Here is a tiny trained network, its code and every weight. The questions are about switching its units off for an input and a class, where a switched-off unit gives its printed mean instead of its output.

import numpy as np


def w(rows, s, z=0):
    codes = np.array(rows[::2]) - 128.0
    scale = np.full(codes.shape[1], s)
    scale[-1] = z or s
    return codes * scale


def norm(h):
    return h / np.sqrt((h * h).mean(-1, keepdims=True) + 1e-5)


def f(y):
    return np.maximum(y, 0)


def log_softmax(a):
    a = a - a.max(-1, keepdims=True)
    return a - np.log(np.exp(a).sum(-1, keepdims=True))


def net(x, mask):
    res = np.array(x, float).reshape(1, 7) / 4 @ E
    u = 0
    for l in range(2):
        y = f(norm(res) @ A[l][:, :-1].T + A[l][:, -1])
        res = res + np.where(mask[u : u + 14], y, B[l][:, -1]) @ B[l][:, :-1]
        u += 14
    return log_softmax(norm(res)[-1] @ U[:, :-1].T + U[:, -1])


A, B = {}, {}
E = w([
[159,119,110,64,236],'x0',
[46,82,8,86,116],'x1',
[153,46,192,24,53],'x2',
[146,92,113,101,63],'x3',
[229,159,59,160,142],'x4',
[105,52,221,254,116],'x5',
[134,29,135,106,167],'x6',
],0.0049)
A[0] = w([
[154,171,30,94,193,192],'0.n0',
[147,164,126,103,137,120],'0.n1',
[159,139,95,114,140,115],'0.n2',
[163,145,59,114,186,132],'0.n3',
[189,170,129,195,169,242],'0.n4',
[81,251,156,249,125,180],'0.n5',
[82,11,134,176,178,45],'0.n6',
[161,87,122,107,124,51],'0.n7',
[131,143,185,85,62,37],'0.n8',
[220,157,152,219,124,22],'0.n9',
[100,140,123,102,71,73],'0.n10',
[101,86,151,89,178,14],'0.n11',
[160,160,170,127,141,6],'0.n12',
[201,99,215,58,240,126],'0.n13',
],0.013,0.0023)
B[0] = w([
[62,164,41,79,113,248],'0.n0',
[79,98,117,166,105,159],'0.n1',
[103,147,112,114,107,164],'0.n2',
[83,165,166,61,130,208],'0.n3',
[157,137,172,186,210,211],'0.n4',
[75,226,176,128,73,254],'0.n5',
[5,102,141,151,75,213],'0.n6',
[88,129,158,122,101,153],'0.n7',
[165,133,145,24,150,177],'0.n8',
[220,75,94,187,115,194],'0.n9',
[176,98,149,92,138,161],'0.n10',
[166,148,61,166,72,165],'0.n11',
[144,94,92,154,122,151],'0.n12',
[150,203,136,214,60,234],'0.n13',
],0.021,0.0084)
A[1] = w([
[103,96,69,99,218,3],'1.n0',
[97,85,126,129,150,29],'1.n1',
[113,80,135,139,189,197],'1.n2',
[155,108,87,128,123,113],'1.n3',
[114,86,115,176,144,33],'1.n4',
[187,76,170,70,179,61],'1.n5',
[146,220,115,102,184,120],'1.n6',
[75,122,115,109,110,57],'1.n7',
[109,82,127,87,121,185],'1.n8',
[183,67,148,91,151,33],'1.n9',
[65,164,50,166,150,78],'1.n10',
[64,199,201,154,249,110],'1.n11',
[180,71,154,251,199,67],'1.n12',
[112,82,74,68,174,79],'1.n13',
],0.015,0.002)
B[1] = w([
[112,120,37,116,159,145],'1.n0',
[111,109,118,161,105,136],'1.n1',
[182,135,124,125,77,130],'1.n2',
[158,113,133,107,89,133],'1.n3',
[158,179,155,141,141,140],'1.n4',
[150,208,195,86,210,156],'1.n5',
[80,81,141,203,85,211],'1.n6',
[124,62,140,172,132,209],'1.n7',
[130,61,107,121,120,171],'1.n8',
[189,150,179,64,152,151],'1.n9',
[178,140,216,91,101,255],'1.n10',
[111,115,152,71,40,216],'1.n11',
[180,135,2,153,209,174],'1.n12',
[177,130,49,120,101,167],'1.n13',
],0.027,0.0081)
U = w([
[97,82,43,44,143,98],'0',
[106,43,168,157,177,1],'1',
[84,170,183,137,35,213],'2',
[211,125,199,52,206,82],'3',
[224,151,92,247,164,130],'4',
],0.014,0.006)

Each question gives the input, the list of numbers given to net, and the class t.
The units are the neurons (one row each of A and B). Each row of codes is followed by its name. A weight is (code - 128) times the scale printed after its matrix; where a second scale follows, it is the last column's (A, B and U).
mask holds one flag per neuron, layer by layer. A switched-off neuron (its flag False) gives its mean, the last column of its row in B, instead of its output. The means were averaged over made-up inputs and are rounded, as every weight is.
A unit's drop is (log p(t) with every unit on - log p(t) with that unit switched off) / (log p(t) with every unit on - log p(t) with every unit switched off).
The circuit of an input: a set's keep is (log p(t) with only the set's units on - log p(t) with every unit switched off) / (log p(t) with every unit on - log p(t) with every unit switched off). Starting from the 12 units with the biggest drops (on a tie, the unit counted first), units are removed one at a time, each time the one whose removal leaves the highest keep (on an exact tie, the one counted first), for as long as the keep stays at least 0.8.
units of the circuit, in order: the units of the circuit, biggest drop first
most important unit: the unit with the biggest drop
top k neurons: the k neurons with the biggest drops, biggest first
top k neurons in layer l: the k neurons of layer l with the biggest drops, biggest first
input [-3,5,3,-6,0,-6,-7], class 0: units of the circuit, in order -> (0.n13 0.n5 0.n0)
input [-8,7,-1,1,3,-3,0], class 0: top 2 neurons -> (0.n13 0.n5)
input [-4,-8,6,5,-2,-8,1], class 3: most important unit -> 0.n8
input [-1,8,-1,-8,3,-5,2], class 0: units of the circuit, in order -> (0.n5 0.n13)
input [-8,-7,5,5,7,4,4], class 3: top 2 neurons in layer 1 -> (1.n9 1.n5)
input [2,7,7,7,8,8,-8], class 3: top 4 neurons -> (0.n5 0.n0 0.n13 0.n6)
input [5,-7,-4,2,8,-3,5], class 4: top 4 neurons -> (0.n9 0.n5 0.n4 1.n12)
input [-1,-3,3,-3,-1,3,-2], class 4: top 4 neurons -> (0.n9 0.n3 0.n0 0.n12)
input [-8,-5,5,6,-2,5,-3], class 3: top 2 neurons -> (0.n8 0.n13)
input [-7,6,1,-7,-6,0,7], class 1: top 3 neurons in layer 1 -> (1.n7 1.n11 1.n8)
input [1,-4,1,-4,8,0,-5], class 4: top 3 neurons -> (0.n9 0.n4 1.n12)
input [3,-3,8,8,-5,6,-5], class 3: top 3 neurons -> (0.n8 0.n5 0.n0)
input [-4,-4,1,-7,6,3,-8], class 4: top 2 neurons -> (0.n9 1.n12)
input [-8,6,4,8,3,-5,-8], class 3: top 2 neurons in layer 1 -> (1.n5 1.n9)
input [-5,-7,5,-1,-2,-1,-2], class 3: top 2 neurons in layer 0 -> (0.n8 0.n0)
input [-8,-7,-6,0,0,-4,8], class 4: top neuron -> (0.n9)
input [5,4,7,-4,-2,-1,-8], class 0: top 4 neurons in layer 0 -> (0.n5 0.n8 0.n4 0.n10)
input [7,-8,-1,5,-6,7,-6], class 4: top 2 neurons in layer 0 -> (0.n9 0.n0)
input [-8,3,-3,7,1,-6,0], class 0: top 3 neurons in layer 0 -> (0.n13 0.n5 0.n10)
input [1,1,3,0,-5,-3,-4], class 3: most important unit -> 0.n0
